Each row has two labels, one from each of two sets.
[ -5  10   2  -3   1 -27  15   5   1  -3  -7   8   3  -3   2   3   0  -3
   0   4   1] => Q + GH
[ -3  -4   2  -2   1 -32   9   7   5  -6   0   3   3  -8   1   5   6   1
   2   4   0] => Q + LC
[  6 -55   2   5  -3  10 -16  -8  24   1  -7 -10   1  -3 -12  20 -28   9
  13  -2  -1] => Q + FP
[ -3 -16   2  -3   2  10   4   2  -3   5   0   3  -1  -2   0   3   1  -7
   5   5  -1] => N + FM
[  2 -16   0   6  -2  15 -17  -8  -1   2  22 -12   8  -5  -1  13  11   3
   5  -1  -1] => N + LD
[-16 -10   0  -3   2   1   6   7   5   1 -15   2 -10  12  -2  -8 -18  -2
   2   0  -4] => Q + GH
[ -1 -18   1   3  -1   9  -7  -1   0   0   4  -7   2   1  -4   7   5   2
   2  -3  -2] => N + FP
[  2 -28   1   0   0  -5   3  -1   9   0 -14   0   1  -2  -5   7 -15   3
   3   1   2] => Q + FP
[  0 -16  -1  -2   1  -2   5   5   5   3 -12   7  -6   0  -2   2  -8  -1
   3   5   0] => Q + FM
[ -1 -10  -1   0   0   9   2  -3  11  -1 -12  -2  -2   2  -8   9 -10   4
   7   0  -3] => Q + LD
[ -4 -10   0  -5   2   5  20  -1  19  -3 -35   9 -11   3 -15   5 -21  -1
   9   3  -4] => Q + LD
[  0 -29   0  -1   1  -6  12   6  -4   0 -20   4  -6   3   0   3  -2   4
   2   1   0] => Q + FP
[  3 -12   3  -1   0   7   1  -7  12  -1  -4  -1   3  -6  -8  11  -4   0
   7   2  -1] => N + LD
[  0 -24   2  -9   4  -2  32   4  15  -1 -44  16 -11   0 -11   2 -17  -9
   7   3   3] => Q + FP
[  2 -39   0  -3   3  -1  17   3  21   1 -30  11  -8  -5 -12   9 -24  -4
  13   9  -2] => Q + FM
[  2 -10  -1  -5   1   5  15   3  -1   4 -15   7  -5   1  -1   2  -2  -5
   2   7   1] => N + FM
[ -3  -3   0  -6   4   3  24   2  16  -3 -39  10  -8   4 -11   1 -21  -5
   5   0  -2] => Q + LD
[ -7 -22   0   4  -1  -1 -10  -2  11  -1   2  -5  -4   4  -7   6 -16   3
   7   0  -5] => Q + LC
[ -1 -17  -1   2   0  13  -3  -1   5  -3  -8  -3  -2   4  -7  10  -4   8
   6  -2  -3] => Q + LD
[  7 -16   2  -3   3   3  13  -2   7   4 -13   5   4 -10  -2  10  -8  -6
  -3  11   1] => N + FM
[ -5 -30  -2   1   0  15   5  -8  25  -3 -28   1 -12   4 -19   6 -35   2
  13  -3  -6] => Q + LD
[ -9  27  -2  -1   1  -9   8   4 -11  -4  -2   2   1   7   4  -2   9   5
  -6  -5  -2] => Q + LD
[ -8  -7  -4  -3   2  -7  11   4   7  -2 -13   7  -6   3  -1  -1  -7  -3
   4   4  -2] => Q + LC
[ -1 -11   0  -6   1 -15  13   7   6   0 -15  12  -4  -1  -2  -1  -7  -2
   3   6   1] => Q + FM
[ -6  -1   3  -1   0 -29  10   7   0  -5  -4   5   2  -5   0   2   6   1
   3   1   1] => Q + LC
[ 0  1  1 -2  2 14  8 -4  5 -2 -9  1  0 -1 -6  4 -2 -4  3 -1 -1] => N + LD
[ -1  14   3  -5   2  -6  20   5  -5  -5 -14   8   0   2  -2   4  14   2
   0   1   3] => E + LD
[  5 -33   1   2  -4  -6 -10  -1   5   1  -2  -8   6  -2   0  11  -9   9
   3  -1   6] => Q + FP
[  1 -22   1  -1  -1   5   4   0   7   6 -17  -1   0   2  -4   5 -17   3
   3   2   0] => Q + FP
[  2 -22   2  -2   0 -14   3   6   8  -1  -4   7  -1  -5  -4   4  -3   2
   3   5   1] => Q + FM
[  2 -27   3  -3   0  -7  10   0  20  -1 -26   3   1  -4 -11  13 -21   0
   9   4   1] => Q + FP
[  1 -20   2  -2   0 -13   8   0   2  -1 -15   1   4  -2  -2   9  -8   4
   3   0   3] => Q + FP
[ -2  -3   0 -11   6 -15  43  12  12  -1 -45  25 -11  -3  -7  -4 -13 -11
   2  10   4] => Q + FM
[  0 -23   1  -3   4  -3   1   0   6   2 -11   0   0   1  -1   5 -18   2
   3   3   1] => Q + FP
[  8 -38   0   0   1  -7  -1   2  17   1  -7   4   2 -11  -7  16 -11   4
   9  12   1] => Q + FM
[-11  10   1 -12   6   7  38   4  12  -4 -46  18 -12   8 -12  -2 -17  -5
   5   3  -1] => E + LD

Each row has two labels, one from each of two sets.
[  0   1  -8   1 -10   4  -1  -5  -2  -4  12  -2   6   5  -3   1  -1   3
   1   3 -18] => CN + S
[ -5   1  -3   2  -5  13  -2  -1  -1  -8   8   1   3   7  -5  -1  -6   7
   0   2 -12] => CN + S
[  1  -2  -5   1  -7   7   1  -4   1  -6   8   0   2  10  -5  -5  -5   6
   6   2 -23] => CN + S
[ -3  -3  -3   0  -3   8  -3  -3   4  -4   4   6   5   7  -9  -3  -8   6
  -2   1 -12] => CN + S
[ -4  -1  -3   0  -8  -2   0  -1   0  -4   3   1  -3   1   0   1  -7   7
   8   2 -17] => Hn + S
[ -2   0  -6  -1 -12   2  -1  -3   1  -1  10   7   1  -4   1   2  -6   6
  10   0   1] => Hn + S
[-1  8 -3 -3  2  5 -4  1  1 -3  7 -1  0  1  3  1 -7 -5  8 -1 -4] => Hn + S
[ -6  -1  -6   1 -19   1  -8   0  -2   4   7   0   0   5   1  10   2  23
   6   4 -13] => CN + C
[-2  1 -1  1 -8  3 -4 -2  1 -4  7  2  3  8 -1 -1 -4 -9  7  2 -3] => CN + S
